Below is a small trained network, with its code and all its weights. Each question gives an input and a target symbol and asks what happens when units are switched off, that is, made to give their printed mean instead of their output.

import numpy as np


def w(rows, s, z=0):
    codes = np.array(rows[::2]) - 128.0
    scale = np.full(codes.shape[1], s)
    scale[-1] = z or s
    return codes * scale


def f(y):
    return y / 2 * (1 + np.tanh(0.7978845608 * (y + 0.044715 * y**3)))


def softmax(a):
    e = np.exp(a - a.max(-1, keepdims=True))
    return e / e.sum(-1, keepdims=True)


def log_softmax(a):
    a = a - a.max(-1, keepdims=True)
    return a - np.log(np.exp(a).sum(-1, keepdims=True))


def net(x, mask):
    ids = ['ΛΣαδμπ'.index(c) for c in x.split()]
    T = len(ids)
    res = E[ids] + P[:T]
    r = res
    for j in range(2):
        rows = slice(3 * j, 3 * j + 3)
        q, k, v = (r @ M[0][rows].T for M in (Q, K, V))
        z = softmax(np.where(np.tri(T) > 0, q @ k.T / 3**0.5, -1e9)) @ v
        o = O[0][rows]
        res = res + np.where(mask[j], z, o[:, -1]) @ o[:, :-1]
    y = f(res @ A[0][:, :-1].T + A[0][:, -1])
    res = res + np.where(mask[2:14], y, B[0][:, -1]) @ B[0][:, :-1]
    return log_softmax(res[-1] @ U[:, :-1].T + U[:, -1])


Q, K, V, O, A, B = {}, {}, {}, {}, {}, {}
E = w([
[161,241,116],'Λ',
[231,189,58],'Σ',
[181,84,253],'α',
[179,156,181],'δ',
[49,108,177],'μ',
[158,9,13],'π',
],0.016)
P = w([
[89,254,181],'0',
[117,167,165],'1',
[128,164,159],'2',
[126,172,154],'3',
[133,179,141],'4',
[132,184,140],'5',
[139,179,137],'6',
[129,192,123],'7',
[142,181,132],'8',
[131,189,128],'9',
],0.0062)
Q[0] = w([
[120,123,160],'H0',
[155,229,177],'H0',
[116,185,120],'H0',
[119,173,182],'H1',
[137,69,175],'H1',
[168,255,100],'H1',
],0.02)
K[0] = w([
[126,108,129],'H0',
[5,30,16],'H0',
[104,84,153],'H0',
[166,116,110],'H1',
[53,9,44],'H1',
[226,137,186],'H1',
],0.014)
V[0] = w([
[107,165,62],'H0',
[249,103,51],'H0',
[197,193,156],'H0',
[254,138,123],'H1',
[43,92,61],'H1',
[48,178,150],'H1',
],0.0068)
O[0] = w([
[12,157,131,136],'H0',
[109,137,75,65],'H0',
[126,177,126,145],'H0',
[157,78,118,188],'H1',
[50,129,115,1],'H1',
[110,167,129,159],'H1',
],0.011,0.0039)
A[0] = w([
[164,212,94,147],'N0',
[180,155,72,72],'N1',
[90,44,131,99],'N2',
[140,181,211,91],'N3',
[142,102,153,67],'N4',
[192,87,150,2],'N5',
[211,48,83,96],'N6',
[164,52,94,113],'N7',
[157,167,88,227],'N8',
[80,213,103,59],'N9',
[116,135,124,111],'N10',
[101,3,246,164],'N11',
],0.014,0.0064)
B[0] = w([
[81,102,154,248],'N0',
[102,162,66,191],'N1',
[180,37,186,139],'N2',
[154,195,167,226],'N3',
[176,112,95,127],'N4',
[124,1,73,154],'N5',
[89,148,126,171],'N6',
[80,118,202,140],'N7',
[87,91,130,224],'N8',
[87,76,135,168],'N9',
[128,113,115,124],'N10',
[114,192,20,206],'N11',
],0.0088,0.013)
U = w([
[178,206,122,2],'Λ',
[220,104,254,210],'Σ',
[123,12,155,122],'α',
[90,172,202,158],'δ',
[241,147,69,107],'μ',
[108,102,60,144],'π',
],0.008,0.0063)

Each question gives the input, a string of symbols that net reads in full, and the target symbol t.
The units are the heads (3 rows each of Q, K, V and O) and the neurons (one row each of A and B). Each row of codes is followed by its name. A weight is (code - 128) times the scale printed after its matrix; where a second scale follows, it is the last column's (O, A, B and U).
mask holds one flag per unit, heads first, then neurons. A switched-off unit (its flag False) gives its mean, the last column of its rows in O or B, instead of its output. The means were averaged over made-up inputs and are rounded, as every weight is.
A unit's drop is (log p(t) with every unit on - log p(t) with that unit switched off) / (log p(t) with every unit on - log p(t) with every unit switched off).
The circuit of an input: a set's keep is (log p(t) with only the set's units on - log p(t) with every unit switched off) / (log p(t) with every unit on - log p(t) with every unit switched off). Starting from the 12 units with the biggest drops (on a tie, the unit counted first), units are removed one at a time, each time the one whose removal leaves the highest keep (on an exact tie, the one counted first), for as long as the keep stays at least 0.8.
circuit, biggest first: the units of the circuit, biggest drop first
most important unit: the unit with the biggest drop
top k neurons: the k neurons with the biggest drops, biggest first
heads that matter: for each layer, one digit per head in row order, 1 if its drop is at least 0.15 and else 0, layers parted by /
drop when u is switched off: that unit's drop, to one decimal
input Λ Λ Λ Λ π μ, target π: most important unit => N11
input μ Λ Λ μ Λ Λ μ Λ α, target Λ: circuit, biggest first => N11, N3, H0
input α Λ α Λ Σ π, target α: heads that matter => 01
input Σ α μ Σ Λ, target Σ: heads that matter => 10
input α Λ π, target α: circuit, biggest first => N2, H1
input μ Σ μ μ δ, target μ: top 2 neurons => N11, N0
input μ Λ μ α α, target μ: heads that matter => 10
input μ Λ δ Λ Λ δ Λ δ, target μ: top 3 neurons => N11, N5, N0
input α Σ π α, target π: drop when N3 is switched off => 0.1
input Λ Λ Λ Λ Λ Λ Λ α, target μ: drop when N11 is switched off => 0.5
input μ Σ π Λ Λ Λ Λ Λ, target π: drop when N3 is switched off => 0.3
input π Λ μ Λ δ Λ Σ Λ Λ α, target π: drop when N11 is switched off => 0.7
